Below are the code and all the weights of a small trained network. Each question names an input and a class and asks about switching units off, where a switched-off unit gives its printed mean instead of its output.

import numpy as np


def w(rows, s, z=0):
    codes = np.array(rows[::2]) - 128.0
    scale = np.full(codes.shape[1], s)
    scale[-1] = z or s
    return codes * scale


def norm(h):
    return h / np.sqrt((h * h).mean(-1, keepdims=True) + 1e-5)


def f(y):
    return y / 2 * (1 + np.tanh(0.7978845608 * (y + 0.044715 * y**3)))


def log_softmax(a):
    a = a - a.max(-1, keepdims=True)
    return a - np.log(np.exp(a).sum(-1, keepdims=True))


def net(x, mask):
    res = np.array(x, float).reshape(1, 2) / 4 @ E
    u = 0
    for l in range(2):
        y = f(norm(res) @ A[l][:, :-1].T + A[l][:, -1])
        res = res + np.where(mask[u : u + 9], y, B[l][:, -1]) @ B[l][:, :-1]
        u += 9
    return log_softmax(norm(res)[-1] @ U[:, :-1].T + U[:, -1])


A, B = {}, {}
E = w([
[228,50,129,36,166,160,108,230,181],'x0',
[177,84,22,144,254,211,146,48,132],'x1',
],0.0074)
A[0] = w([
[160,168,13,69,152,145,228,95,109,77],'0.n1',
[173,50,188,186,83,122,126,102,159,105],'0.n2',
[89,146,45,189,164,2,185,91,43,181],'0.n3',
[135,56,157,102,143,186,87,158,91,179],'0.n4',
[183,100,133,111,149,154,160,35,115,196],'0.n5',
[129,96,134,92,131,246,166,166,219,245],'0.n6',
[106,175,144,130,146,127,100,81,143,102],'0.n7',
[179,103,135,31,127,183,89,125,155,9],'0.n8',
[157,187,156,101,101,45,74,195,98,180],'0.n9',
],0.0052,0.0011)
B[0] = w([
[180,142,199,50,115,59,68,153,132,196],'0.n1',
[184,198,77,38,104,136,40,162,127,132],'0.n2',
[162,138,126,154,125,160,148,214,69,253],'0.n3',
[122,128,50,146,161,178,162,32,82,173],'0.n4',
[47,193,200,123,66,90,100,60,140,187],'0.n5',
[87,133,143,206,2,65,117,182,14,215],'0.n6',
[72,129,95,134,31,201,112,83,127,148],'0.n7',
[136,201,194,171,150,166,177,116,141,194],'0.n8',
[123,102,136,164,129,105,85,44,120,244],'0.n9',
],0.0053,0.0041)
A[1] = w([
[176,125,98,58,158,124,240,250,167,104],'1.n1',
[100,172,206,97,80,132,127,184,66,183],'1.n2',
[99,152,127,55,124,77,191,131,204,134],'1.n3',
[197,164,74,72,239,127,128,18,150,102],'1.n4',
[99,81,11,117,178,80,152,107,175,133],'1.n5',
[196,30,188,143,154,150,145,179,165,158],'1.n6',
[198,145,132,196,74,164,10,38,84,153],'1.n7',
[43,60,103,152,96,177,163,241,162,5],'1.n8',
[193,117,196,37,171,135,108,254,136,184],'1.n9',
],0.0068,0.0027)
B[1] = w([
[108,192,82,253,150,180,157,159,97,158],'1.n1',
[167,86,80,87,208,166,115,86,173,253],'1.n2',
[155,93,99,71,105,69,128,16,203,120],'1.n3',
[68,126,170,49,64,50,77,106,209,201],'1.n4',
[207,66,184,153,84,56,80,192,141,128],'1.n5',
[80,162,151,147,79,167,150,112,55,178],'1.n6',
[181,110,147,121,125,158,150,218,121,246],'1.n7',
[165,49,148,123,143,152,49,146,76,123],'1.n8',
[88,164,110,161,137,110,149,92,126,216],'1.n9',
],0.0075)
U = w([
[68,235,122,217,96,199,186,149,44,164],'0',
[98,137,191,21,84,36,33,90,244,171],'1',
[247,46,151,79,208,205,118,214,123,161],'2',
[134,94,74,132,178,57,135,149,135,22],'3',
[133,85,33,111,161,43,189,134,142,9],'4',
[130,55,48,132,154,41,185,140,138,3],'5',
[121,72,65,119,174,43,190,146,138,14],'6',
[105,81,53,111,179,54,192,150,154,2],'7',
],0.013,0.009)

Each question gives the input, the list of numbers given to net, and the class t.
The units are the neurons (one row each of A and B). Each row of codes is followed by its name. A weight is (code - 128) times the scale printed after its matrix; where a second scale follows, it is the last column's (A, B and U).
mask holds one flag per neuron, layer by layer. A switched-off neuron (its flag False) gives its mean, the last column of its row in B, instead of its output. The means were averaged over made-up inputs and are rounded, as every weight is.
A unit's drop is (log p(t) with every unit on - log p(t) with that unit switched off) / (log p(t) with every unit on - log p(t) with every unit switched off).
The circuit of an input: a set's keep is (log p(t) with only the set's units on - log p(t) with every unit switched off) / (log p(t) with every unit on - log p(t) with every unit switched off). Starting from the 12 units with the biggest drops (on a tie, the unit counted first), units are removed one at a time, each time the one whose removal leaves the highest keep (on an exact tie, the one counted first), for as long as the keep stays at least 0.8.
units of the circuit, in order: the units of the circuit, biggest drop first
top k neurons: the k neurons with the biggest drops, biggest first
k most important neurons of layer l: the k neurons of layer l with the biggest drops, biggest first
drop of u: that unit's drop, to one decimal
input [-3,2], class 2: 2 most important neurons of layer 0	[0.n3; 0.n1]
input [2,-3], class 2: top 3 neurons	[0.n9; 1.n4; 0.n1]
input [6,8], class 1: top 2 neurons	[1.n4; 0.n3]
input [7,-6], class 0: units of the circuit, in order	[1.n9; 1.n1]
input [7,8], class 1: 3 most important neurons of layer 1	[1.n4; 1.n7; 1.n5]
input [8,8], class 0: most important neuron of layer 0	[0.n9]
input [-6,8], class 1: top 2 neurons	[1.n4; 0.n6]
input [-2,4], class 1: top 2 neurons	[0.n6; 1.n4]
input [4,3], class 0: top 2 neurons	[0.n6; 0.n9]
input [-1,3], class 2: 3 most important neurons of layer 0	[0.n5; 0.n3; 0.n1]
input [-3,-4], class 1: 2 most important neurons of layer 1	[1.n1; 1.n6]
input [1,-2], class 2: drop of 0.n9	1.1
input [-3,7], class 1: drop of 1.n4	1.3
input [-1,6], class 1: drop of 1.n4	1.0
input [8,-5], class 0: drop of 0.n1	0.0
input [-1,1], class 2: top neuron	[0.n5]
